Each row, then one of two labels for whether it has a hidden trait; a new part has new ones
In the rows, 128 means zero.
[103 135  51 119 106 118  91 125 121 146 160 130 169 108 157 106 134  43
 156  90 134 109 136 139  88 125 111 120 132 146 122 164 109 138 134 139
  91 149 207 106 135  46 140] -> LC
[147 120 175 119 124 127 135 130 143 132 129 173 112 126 116 120 143 115
 168  71 156 160 150 144 113 131 115 160 132 151 137 137  93 126 108 152
 145 124 116 152 158 125 121] -> LC
[131 130  63 121  91 176 153 124 133 137 149 147 180 126 118 135 113  92
 173  90 137 128 172 128 134 151 128 124 124 129 130 143 116 140 134 135
 102  97 118 123 165  93 137] -> Zf
[100 150  38 105  99 139 132 128 120 149 152 148 212 121 130 125 131  36
 190  51 162 123 175 144  87 129  84 140 132 149 124 162  76 135 118 150
  95 121 192 130 157  31 137] -> LC
[130 120 103 130  99 165 144 125 135 138 137 150 132 122 129 126 119 119
 166 113 130 141 165 128 138 147 144 140 121 131 126 142 102 138 145 132
 123  99  81 139 166 136 134] -> Zf
[147 133 213 117 124  95 112 131 129 114 153 128 177 106 130 111 146  66
 159  56 130 130 130 139 117 129 114  99 131 140 143 144 143 121 102 133
  94 199 221  99 131  59 132] -> LC
[129 108 124 114 112 147 130 127 148 148 139 175 121 133 145 128 122 120
 150 100 151 141 186 140 135 155 136 150 126 155 118 162  69 136 160 129
 135 105  80 160 164 142 126] -> LC
[154 130   1 136 103 192 158 127 148 136 122 135 100 146  71 148 113 159
 133 120 141 136 129 114 123 141 144 147 133 117 140  83 151 144 103 154
 146  34  72 129 152 149 127] -> Zf
[154 129  71 113 142  99 108 138 156 139 125 147  96 140  99 125 146 118
 127  52 181 138 121 141  89 128 113 153 143 160 138 124 113 128  91 157
 151 118 170 140 127 116 117] -> LC
[180 108 123 110 142  87  97 142 173 141 134 148  84 134 105 122 140 123
 121  35 190 144 144 139 122 153 145 136 138 167 124 137 111 131 114 138
 144 148 161 141 131 141 120] -> LC
[142 113 112 126 103 186 161 121 144 130 130 175 117 142 122 146 116 151
 147 132 115 147 158 129 136 149 137 138 130 130 145 114 129 133 130 141
 145  76  48 144 166 151 122] -> Zf
[121 126  99 113 122 105  98 136 140 167 144 138 136 120 136 111 132  74
 153  64 182 129 166 141 114 140 122 152 127 161 104 174  69 137 147 133
 115 140 162 147 144 101 134] -> LC
[164 117 255 123 118 139 195 121 120  81 131 189 181 111 127 129 141 122
 209  82  96 180 176 144 168 141 114 117 115 125 166 140 131 106 105 127
 118 190  80 140 183 125 121] -> LC
[100 135   8 126  91 169 130 125 125 159 139 149 145 125 131 122 121  86
 172 113 152 129 163 132 102 133 118 164 126 139 114 151  70 146 143 147
 115  68 103 144 166 103 138] -> Zf
[125  95  89 133 113 124  92 132 152 166 140 151  62 117 154 104 121 123
 137 123 168 141 181 131 147 156 175 168 117 161  91 183  35 148 194 122
 137 113  58 166 164 190 135] -> Zf
[135 131 113 139 101 182 172 123 123 123 122 143 136 127 103 137 121 137
 171 131 117 147 141 122 136 131 128 142 122 111 141 108 137 132 116 143
 130  83  67 134 163 137 130] -> Zf
[ 79 145  25 117  93 136 115 130 112 165 154 130 191 108 149 108 125  28
 188  82 173 117 186 140 103 132 104 161 119 152  93 196  32 144 161 134
  86 124 163 140 159  59 147] -> LC
[ 84 150   1 108  95 147 103 127 127 170 150 149 170 126 136 119 132  39
 166  70 168 113 145 143  49 121  83 158 140 157 118 156  73 146 124 165
 110  77 194 129 148  26 136] -> LC
[109 143  29 116 109 122 100 128 127 144 151 135 167 115 133 112 141  48
 159  69 148 116 124 140  74 119  97 131 138 146 129 145 112 136 108 154
 104 131 214 110 133  44 136] -> LC
[114 141  42 106  95 171 154 125 129 143 144 164 205 134 123 139 119  67
 182  67 152 129 183 140 108 144  97 140 130 144 129 150  93 136 127 146
 108  91 137 135 169  63 132] -> LC
[114 123 131 115 104 162 152 123 128 139 134 178 156 132 139 137 124 111
 175 110 136 144 182 141 125 142 109 151 125 143 128 154  75 130 147 135
 128 103  81 156 169 115 127] -> Zf
